After every row comes roughly how far along a hidden order it lies, from 0 to 20.
In the rows, 128 means zero.
[142 127 56 144 107 60 150 148 128 125 140 118 118 50 155 195 107 131 103 121 118 140 136 121 78 103 82 143 139 129 141 167 175 111 122 119 132 136 113 120 113 130 99 68 94] | 4
[139 131 47 145 111 44 129 140 131 123 138 124 117 21 156 193 97 132 129 133 116 148 128 133 101 110 95 163 143 131 128 142 167 119 119 131 136 115 109 120 109 132 118 76 100] | 1
[132 102 79 133 118 64 134 128 148 124 134 141 87 59 161 188 99 117 184 122 139 135 110 139 131 140 108 151 146 136 101 129 112 134 115 145 149 122 113 147 105 136 187 119 145] | 5
[141 117 50 149 104 34 123 131 138 122 136 128 107 26 160 190 97 126 144 138 119 143 124 127 108 112 86 158 146 129 125 142 160 118 118 132 142 128 94 121 109 130 129 83 102] | 0
[151 94 56 174 102 56 124 109 144 116 137 137 76 34 181 197 94 107 164 133 125 132 127 102 111 117 82 148 151 120 134 147 166 119 121 121 156 174 46 134 87 131 152 94 105] | 0
[132 85 100 142 124 98 151 126 157 126 140 147 67 94 160 185 110 99 187 102 156 115 119 119 132 148 100 129 148 136 105 144 110 133 119 136 165 162 102 167 90 138 188 127 153] | 11
[132 92 96 135 124 81 144 131 157 123 139 145 74 91 163 189 106 103 190 104 152 122 114 127 132 148 107 136 146 136 101 138 108 134 118 139 161 146 108 161 98 138 194 126 149] | 10
[127 112 127 125 132 106 207 169 145 137 148 127 106 152 134 195 135 111 98 75 156 113 138 116 91 136 111 99 139 148 129 189 141 118 126 114 145 159 162 163 108 140 129 104 140] | 20
[137 134 81 131 121 79 189 171 129 134 147 115 130 108 134 188 121 131 78 94 132 129 143 122 68 112 90 117 132 143 142 183 173 110 125 115 133 141 164 136 122 136 88 75 112] | 13
[142 123 60 150 106 59 140 140 131 122 140 119 113 33 152 188 101 131 110 128 116 142 133 120 90 105 84 150 145 128 138 154 178 113 124 123 137 136 103 124 113 131 110 70 92] | 2
[144 102 62 157 107 47 120 120 145 119 136 137 88 31 169 186 94 117 173 136 125 138 120 121 117 122 96 155 153 125 119 136 142 126 119 133 151 142 73 136 97 131 156 97 121] | 1
[133 84 114 138 126 91 155 131 158 126 140 146 64 113 161 182 115 97 187 95 158 118 118 117 112 149 99 121 152 137 106 147 109 134 119 131 160 165 109 176 91 139 192 126 154] | 13
[143 122 26 152 104 42 131 137 133 123 139 124 116 35 161 198 97 130 127 134 117 144 128 125 100 108 84 159 143 128 132 149 170 114 115 128 137 132 101 124 111 131 115 73 99] | 1
[139 121 72 143 110 59 166 159 128 128 144 116 121 79 146 194 113 129 87 114 122 136 141 118 74 104 81 134 136 136 144 179 187 108 125 115 130 143 129 128 120 132 87 70 96] | 7
[140 130 51 144 108 62 155 153 128 126 141 116 139 67 143 197 107 134 93 121 115 142 137 122 82 105 83 143 139 134 140 163 184 111 121 120 131 132 125 120 121 131 86 69 93] | 5
[135 108 122 140 126 102 200 163 139 134 150 123 102 143 139 196 134 109 90 78 151 110 147 102 75 127 91 94 141 144 141 197 168 114 130 108 145 181 141 161 105 139 124 103 126] | 19

Next part:
[142 130 232 128 134 140 150 145 128 130 135 129 135 145 139 129 129 113 130] | 13
[166 131 228 129 136 126 124 131 129 128 132 128 135 130 150 140 132 127 144] | 20
[134 128 154 127 103 107 144 156 129 132 134 134 113 152 111 132 129 129 127] | 4
[153 129 116 125 134 81 137 142 129 138 153 147 152 138 217 136 128 89 125] | 1
[154 131 108 123 109 67 121 141 124 142 153 146 130 150 183 140 121 109 134] | 1
[148 133 152 126 102 91 111 138 122 132 129 131 112 144 181 160 117 138 148] | 17
[152 128 102 125 130 96 124 134 127 133 145 137 148 144 248 147 133 108 133] | 10
[149 128 213 126 115 100 130 147 127 128 134 128 133 157 131 131 134 114 132] | 15
[151 130 225 125 77 56 98 142 123 125 122 129 106 174 103 140 132 137 137] | 19
[147 130 222 126 108 82 115 139 124 126 129 128 114 162 111 138 132 131 138] | 19
[161 136 172 128 143 135 174 160 125 140 148 132 130 117 158 132 114 106 138] | 10
[148 132 203 130 138 160 175 147 127 140 134 131 117 109 132 132 115 124 135] | 9
[162 137 211 128 132 99 138 132 124 137 143 128 123 126 165 139 119 115 144] | 19
[170 133 97 122 106 25 123 153 122 144 164 147 127 151 194 141 115 89 135] | 0
[138 126 134 127 140 118 146 144 134 133 147 143 151 138 169 128 135 97 125] | 0
[148 136 181 128 117 125 127 125 123 130 125 130 107 120 161 152 123 146 152] | 19
[169 133 231 126 133 53 128 136 125 134 142 129 134 141 155 135 127 108 140] | 19
[145 131 220 127 127 119 150 141 127 132 134 130 132 140 134 127 127 118 134] | 14
[142 132 126 126 117 93 127 135 124 136 142 144 120 141 185 147 122 121 135] | 2
[141 131 161 129 141 153 136 119 128 131 127 129 129 116 189 149 130 142 136] | 18
[145 128 124 125 109 80 119 141 124 127 135 140 128 149 221 154 129 120 132] | 7
[134 130 127 126 131 124 132 136 128 135 141 144 127 135 192 144 126 127 132] | 3
[164 132 176 127 133 104 134 132 126 133 138 131 140 132 189 146 129 119 146] | 19
[129 125 118 122 89 72 114 155 130 129 135 143 120 169 129 136 134 124 127] | 0
[151 131 237 127 111 97 127 140 123 131 131 128 109 148 114 136 125 128 139] | 17
[163 127 211 124 117 70 112 138 127 130 137 132 141 152 174 141 138 115 138] | 20
[122 124 176 126 97 99 135 155 129 130 125 130 119 166 106 129 137 129 125] | 8
[166 130 203 128 146 105 132 135 129 127 145 128 156 137 185 131 133 104 138] | 20
[136 132 179 128 108 109 116 131 125 130 126 129 114 138 168 155 131 145 146] | 18
[135 125 214 129 144 138 158 147 133 123 133 129 158 146 140 119 139 115 127] | 14
[186 141 200 126 152 100 162 143 123 150 159 132 141 109 203 131 107 84 143] | 15
[153 134 179 125 98 75 144 155 121 138 133 130 99 146 117 136 122 119 139] | 8
[143 130 122 124 107 85 125 147 127 137 147 146 127 149 172 141 126 115 130] | 0
[151 133 166 127 130 120 136 128 127 132 139 132 133 127 215 154 130 122 143] | 16
[176 130 104 119 77 1 107 149 121 145 153 143 122 174 164 144 120 89 132] | 0
[120 120 130 124 89 73 112 160 133 121 127 138 131 182 109 128 146 128 118] | 1
[158 136 241 128 127 128 139 133 125 137 135 129 117 124 135 136 122 126 143] | 18

[109 97 67 174 121 111 92 151 135 147 147 129 90 92 137 192 132 124 152 180 117 152 127 111 226 108 127 173 127 124 138 127 139 89 136 134 98 131 112 126 112 120 125 140 70 122 156 86 149 121 158 125 82 71 107 114 14 184 73] | 20
[128 130 88 149 132 156 92 161 140 125 68 126 119 136 145 177 134 113 138 143 154 145 113 123 181 129 121 156 119 112 133 165 160 130 153 145 115 163 125 123 137 105 136 112 99 131 125 74 131 124 100 111 109 131 124 138 129 145 90] | 20
[153 155 156 137 164 198 110 147 116 110 88 132 120 116 133 152 155 100 117 106 105 138 133 113 190 106 134 143 137 130 141 150 112 128 134 146 106 123 149 109 117 92 94 173 135 106 142 103 166 131 61 150 128 93 144 117 49 151 88] | 17
[110 147 109 130 108 180 86 149 124 133 120 123 138 155 141 143 128 141 148 133 134 137 119 136 175 146 122 143 138 105 125 143 161 137 142 148 131 142 146 127 133 115 133 132 145 123 120 145 119 121 71 145 105 136 124 108 153 125 108] | 11
[114 120 150 94 127 172 89 116 137 126 122 110 151 130 131 92 88 83 161 123 117 142 104 131 133 148 124 159 124 105 123 120 148 130 123 124 124 102 170 131 139 138 153 98 125 147 108 185 85 141 80 151 109 168 119 135 176 114 116] | 1
[94 169 128 103 90 205 109 132 153 157 115 107 130 103 153 92 93 77 153 136 128 133 105 120 168 121 130 147 130 102 90 124 144 109 120 121 98 124 123 118 143 183 175 102 110 157 101 141 119 146 94 140 117 173 85 96 177 110 98] | 0
[159 140 119 167 168 139 156 139 134 142 106 135 116 101 126 109 150 100 119 127 116 109 125 104 93 103 149 144 122 131 125 155 127 110 127 141 97 127 145 114 127 100 96 143 104 112 167 45 157 131 98 124 120 67 136 127 2 156 89] | 19
[107 162 125 100 107 205 122 137 157 154 131 109 137 118 144 86 95 58 143 129 125 124 112 119 122 124 131 140 127 105 99 125 140 119 118 127 109 130 124 127 154 155 167 91 113 149 103 136 114 140 101 143 120 167 99 114 170 113 104] | 3
[119 141 71 151 130 175 104 140 146 154 116 122 110 86 153 148 112 91 146 155 110 137 117 101 194 97 126 174 122 116 107 141 147 80 136 141 89 155 111 115 122 101 139 126 88 125 146 95 157 133 109 119 87 93 97 102 21 176 72] | 14
[124 120 192 122 135 155 116 112 102 119 138 117 106 85 124 101 128 50 144 140 108 136 120 114 148 103 145 158 129 142 131 111 107 120 107 96 116 25 186 133 129 172 125 152 112 136 156 117 117 144 99 127 129 109 127 115 81 137 113] | 3
[98 187 127 103 104 243 93 148 123 128 85 113 153 152 155 111 120 132 122 104 128 131 121 140 169 146 127 127 136 106 110 135 149 136 137 149 128 165 121 111 132 124 165 140 161 133 89 169 127 131 63 157 129 168 124 110 193 99 119] | 4
[151 149 161 133 169 213 126 141 128 112 57 127 129 106 135 115 148 76 111 98 106 124 125 107 116 103 148 151 122 136 114 169 127 126 133 147 110 134 148 111 134 88 99 149 123 118 147 100 155 128 43 137 131 91 162 132 34 143 89] | 17
[149 111 132 117 121 146 118 104 118 130 121 116 130 119 114 74 117 73 168 147 140 122 100 123 96 140 151 155 123 93 123 134 152 130 128 122 131 90 203 143 140 131 128 110 134 141 137 109 106 134 101 142 89 142 112 122 151 114 92] | 8
[161 122 146 93 149 104 159 88 141 137 175 129 122 84 114 49 113 49 146 124 92 119 125 109 59 104 139 145 131 131 105 106 107 110 100 107 106 77 143 120 133 165 116 116 115 136 150 139 122 137 156 145 118 102 107 134 68 121 120] | 2

Next part:
[133 124 137 120 115 164 135 135 130 122 130 122 117 133 140 129 133 124 131 130 131 134 128 133 118 124 111 118 126 133 135 134 133 153 133 124 128 131] | 13
[116 146 152 102 125 135 122 136 112 131 139 213 115 119 128 131 104 100 129 137 136 109 122 110 128 140 93 113 161 121 138 144 143 182 103 100 125 125] | 16
[124 73 136 128 137 117 154 136 103 124 122 22 148 138 79 116 103 200 100 127 134 127 143 156 147 125 119 144 122 116 120 117 131 120 100 158 124 133] | 15
[130 135 147 95 132 167 162 136 127 132 157 220 117 131 137 120 111 90 132 110 121 112 125 125 112 121 100 123 143 108 122 134 128 160 125 111 127 141] | 20
[127 147 150 98 128 150 149 138 128 129 155 224 115 129 142 125 111 82 133 122 124 113 124 121 114 126 99 120 146 110 124 127 131 166 118 115 128 139] | 19
[127 108 131 125 131 125 143 134 117 124 140 151 143 134 108 124 95 146 115 129 127 122 137 148 130 133 131 128 136 120 117 115 125 112 98 142 130 127] | 9
[129 66 133 129 129 121 150 127 110 122 130 78 143 139 89 122 87 161 115 130 135 119 137 149 140 130 123 134 140 115 130 115 127 118 94 135 123 123] | 11
[138 98 130 122 143 119 141 112 141 125 154 238 123 122 153 134 115 73 159 124 121 113 107 148 109 136 117 113 142 126 124 88 118 124 146 106 120 123] | 5
[126 124 143 126 142 95 114 128 140 122 170 173 131 123 119 140 91 93 135 145 123 121 126 159 113 142 121 127 141 130 107 60 125 109 113 137 127 128] | 0
[113 113 132 128 122 112 121 141 102 128 120 111 147 134 86 127 90 179 104 140 138 120 142 119 157 142 140 128 149 123 126 136 138 127 68 134 132 120] | 10
[135 84 126 134 114 141 131 125 133 118 128 148 133 143 138 136 105 123 131 133 131 135 132 148 116 135 128 120 135 132 129 108 119 114 93 125 124 119] | 5
[133 106 135 120 139 135 144 125 133 127 138 121 125 125 126 123 127 118 133 120 126 124 118 144 117 120 111 128 130 120 128 118 128 167 153 130 124 132] | 12
[131 75 132 119 119 143 153 131 108 121 127 129 140 143 119 121 94 163 114 126 131 124 139 140 135 131 123 122 142 114 127 138 125 118 86 128 126 125] | 13
[130 124 132 115 119 157 145 133 125 130 129 219 129 138 132 127 111 122 123 118 125 119 130 122 115 129 127 115 144 120 123 142 122 138 100 121 130 129] | 12
[118 139 134 118 119 132 114 132 107 126 131 176 128 122 121 129 104 131 128 138 140 119 126 114 140 139 120 115 152 135 140 141 140 164 110 109 128 115] | 10
[130 80 155 113 138 125 153 132 119 123 149 130 124 131 106 124 97 122 119 129 128 118 127 154 125 126 84 130 139 109 127 106 131 142 117 128 120 136] | 16
[126 117 142 114 147 120 152 135 124 130 147 129 133 129 104 118 107 143 111 121 124 119 131 155 128 119 117 139 122 114 112 103 126 135 138 156 129 137] | 12
[127 80 117 133 137 118 141 124 112 130 132 113 150 133 99 124 104 154 122 123 132 124 132 134 148 128 147 137 137 120 121 116 121 113 112 131 128 124] | 7
[128 107 153 111 136 118 134 130 121 119 143 159 118 126 119 133 91 108 127 138 130 117 122 146 117 135 88 118 144 118 129 106 136 153 114 124 119 131] | 12
[123 51 134 140 153 73 142 123 115 126 142 92 155 137 67 129 83 175 103 137 128 129 137 175 148 134 142 144 130 122 106 62 115 79 93 162 127 126] | 0
[123 118 138 112 145 114 142 131 120 131 145 133 135 127 102 121 106 126 120 124 127 117 128 144 133 127 123 134 137 109 117 102 126 133 127 137 130 131] | 11
[127 143 148 113 134 122 115 130 136 124 153 235 117 124 140 136 106 78 136 139 125 120 121 149 105 139 102 114 152 131 120 95 130 145 127 130 125 127] | 7
[128 86 138 120 136 128 155 133 109 123 132 61 136 139 96 116 88 164 109 126 132 124 137 152 140 126 113 139 130 110 127 116 128 128 105 141 124 129] | 15
[130 145 145 105 112 165 139 144 134 129 130 238 111 135 151 130 130 92 123 123 124 124 128 115 102 125 104 111 139 123 129 159 129 164 107 115 131 138] | 18
[128 28 174 88 168 97 203 128 123 132 200 255 139 142 98 121 25 64 109 115 113 78 129 176 120 142 85 127 177 61 92 50 107 112 46 123 115 143] | 17
[125 141 148 91 128 137 137 139 130 131 164 255 120 132 136 126 104 84 123 123 121 107 126 127 109 132 100 114 148 109 117 129 127 148 102 117 128 139] | 16
[124 145 123 127 144 107 120 127 135 134 158 178 145 124 107 128 106 113 130 124 121 118 128 142 133 131 153 142 134 124 101 82 119 105 140 143 136 126] | 2
